Below is a small trained network, with its code and all its weights. Each question gives an input and a class and asks what happens when units are switched off, that is, made to give their printed mean instead of their output.

import numpy as np


def w(rows, s, z=0):
    codes = np.array(rows[::2]) - 128.0
    scale = np.full(codes.shape[1], s)
    scale[-1] = z or s
    return codes * scale


def f(y):
    return y / 2 * (1 + np.tanh(0.7978845608 * (y + 0.044715 * y**3)))


def log_softmax(a):
    a = a - a.max(-1, keepdims=True)
    return a - np.log(np.exp(a).sum(-1, keepdims=True))


def net(x, mask):
    res = np.array(x, float).reshape(1, 8) / 4 @ E
    y = f(res @ A[0][:, :-1].T + A[0][:, -1])
    res = res + np.where(mask, y, B[0][:, -1]) @ B[0][:, :-1]
    return log_softmax(res[-1] @ U[:, :-1].T + U[:, -1])


A, B = {}, {}
E = w([
[131,139,111,88,99,121,111,135,92,222,110,185],'x0',
[137,194,120,118,125,168,65,220,3,144,69,75],'x1',
[63,198,177,113,57,102,126,103,128,129,212,100],'x2',
[136,104,126,75,163,110,144,101,63,40,107,79],'x3',
[201,149,169,181,192,117,161,109,84,93,85,147],'x4',
[35,95,92,147,78,45,142,108,126,120,108,134],'x5',
[181,142,206,53,158,175,94,137,195,144,142,114],'x6',
[75,120,216,159,110,125,92,97,111,81,202,73],'x7',
],0.0062)
A[0] = w([
[155,63,116,143,184,150,140,50,237,15,170,74,180],'neuron 0',
[134,35,79,144,170,92,146,112,80,108,68,174,217],'neuron 1',
[123,181,53,124,75,126,116,211,39,194,65,128,172],'neuron 2',
[116,203,230,73,123,155,133,134,110,85,161,31,210],'neuron 3',
[248,140,119,85,224,187,145,202,192,185,57,213,227],'neuron 4',
[142,69,78,152,195,86,180,124,11,38,35,114,210],'neuron 5',
[236,179,122,89,205,224,107,200,164,181,65,231,143],'neuron 6',
[165,60,30,115,173,156,148,170,171,78,140,164,222],'neuron 7',
[168,2,95,94,185,139,152,146,250,100,89,148,232],'neuron 8',
[128,182,43,49,110,104,62,203,57,171,130,75,154],'neuron 9',
[155,57,210,126,185,151,84,62,229,77,171,129,254],'neuron 10',
[177,141,243,115,175,171,80,110,158,73,180,77,236],'neuron 11',
[101,129,219,91,55,143,102,113,197,158,211,88,199],'neuron 12',
[131,100,146,116,119,79,171,58,172,110,175,123,230],'neuron 13',
[95,16,130,143,128,13,186,22,60,65,101,145,226],'neuron 14',
[87,127,41,50,75,128,34,204,77,192,89,136,193],'neuron 15',
[27,117,83,128,40,24,167,54,245,196,181,192,213],'neuron 16',
],0.0049,0.0038)
B[0] = w([
[113,90,94,66,69,157,160,159,117,151,96,80,203],'neuron 0',
[144,116,96,107,103,73,225,90,120,138,95,152,190],'neuron 1',
[111,111,85,144,123,152,105,199,83,112,81,56,205],'neuron 2',
[107,176,206,61,121,140,95,104,101,61,144,79,204],'neuron 3',
[165,84,86,155,93,130,170,110,117,209,131,168,255],'neuron 4',
[174,136,119,99,104,62,186,85,69,107,72,133,217],'neuron 5',
[222,74,118,197,140,120,162,121,129,224,150,149,230],'neuron 6',
[118,82,103,124,87,128,170,131,100,163,73,130,188],'neuron 7',
[109,45,90,80,64,164,155,111,147,204,121,118,216],'neuron 8',
[127,151,114,105,114,191,95,166,107,93,100,85,190],'neuron 9',
[126,116,134,46,78,155,144,116,99,146,133,90,228],'neuron 10',
[175,149,160,58,106,88,155,92,94,141,166,82,223],'neuron 11',
[117,156,183,97,140,97,159,77,124,64,133,140,207],'neuron 12',
[111,145,117,101,73,99,185,87,123,105,93,103,185],'neuron 13',
[156,138,97,134,109,28,178,102,120,106,106,134,211],'neuron 14',
[78,99,133,85,79,186,103,168,106,88,114,74,212],'neuron 15',
[2,82,105,115,82,84,176,58,198,84,115,225,238],'neuron 16',
],0.0068,0.0075)
U = w([
[75,136,84,253,143,82,127,112,217,85,198,208,5],'0',
[58,210,121,122,151,221,5,229,123,89,121,109,17],'1',
[62,177,209,178,156,179,61,160,178,73,175,132,45],'2',
[66,83,89,83,77,109,176,50,160,130,69,197,194],'3',
[126,59,68,124,82,229,111,225,120,179,106,49,195],'4',
[219,143,59,247,167,86,160,141,80,156,69,175,71],'5',
[164,235,207,52,143,118,108,98,83,47,141,60,219],'6',
[205,96,153,159,156,172,114,92,176,242,197,219,110],'7',
],0.0051,0.0022)

Each question gives the input, the list of numbers given to net, and the class t.
The units are the neurons (one row each of A and B). Each row of codes is followed by its name. A weight is (code - 128) times the scale printed after its matrix; where a second scale follows, it is the last column's (A, B and U).
mask holds one flag per neuron, in row order. A switched-off neuron (its flag False) gives its mean, the last column of its row in B, instead of its output. The means were averaged over made-up inputs and are rounded, as every weight is.
A unit's drop is (log p(t) with every unit on - log p(t) with that unit switched off) / (log p(t) with every unit on - log p(t) with every unit switched off).
The circuit of an input: a set's keep is (log p(t) with only the set's units on - log p(t) with every unit switched off) / (log p(t) with every unit on - log p(t) with every unit switched off). Starting from the 12 units with the biggest drops (on a tie, the unit counted first), units are removed one at a time, each time the one whose removal leaves the highest keep (on an exact tie, the one counted first), for as long as the keep stays at least 0.8.
circuit, biggest first: the units of the circuit, biggest drop first
unit that matters most: the unit with the biggest drop
top k neurons: the k neurons with the biggest drops, biggest first
drop when u is switched off: that unit's drop, to one decimal
input [1,-4,-1,-7,1,-4,3,0], class 7: unit that matters most	neuron 6
input [-5,-4,0,-6,4,-3,8,-5], class 7: circuit, biggest first	(neuron 6; neuron 4)
input [8,-4,3,4,2,7,8,7], class 6: circuit, biggest first	(neuron 4; neuron 3)
input [-1,-3,4,8,-1,-6,-7,-8], class 5: circuit, biggest first	(neuron 16; neuron 10; neuron 15)
input [-7,-7,5,-2,8,-8,0,-1], class 6: circuit, biggest first	(neuron 11; neuron 16)
input [6,-1,6,-1,1,5,6,8], class 6: circuit, biggest first	(neuron 3; neuron 12)
input [2,7,-4,6,0,6,5,2], class 6: top 2 neurons	(neuron 5; neuron 8)
input [3,-8,-6,-2,-2,-6,0,-6], class 7: top 2 neurons	(neuron 6; neuron 4)
input [-2,-3,-6,-6,2,5,7,-7], class 7: circuit, biggest first	(neuron 6; neuron 4)
input [-6,7,1,-1,5,-5,-8,2], class 6: top 2 neurons	(neuron 4; neuron 6)
input [-7,-6,-7,7,-6,-4,4,0], class 4: top 2 neurons	(neuron 16; neuron 0)
input [1,8,-3,7,-1,8,4,3], class 6: drop when neuron 4 is switched off	0.1
input [-3,1,-5,-2,1,-6,1,3], class 7: drop when neuron 15 is switched off	0.2
input [-4,5,-1,4,2,0,-4,-6], class 5: top neuron	(neuron 5)
input [3,4,5,4,-2,-1,-5,-8], class 4: drop when neuron 8 is switched off	-0.1
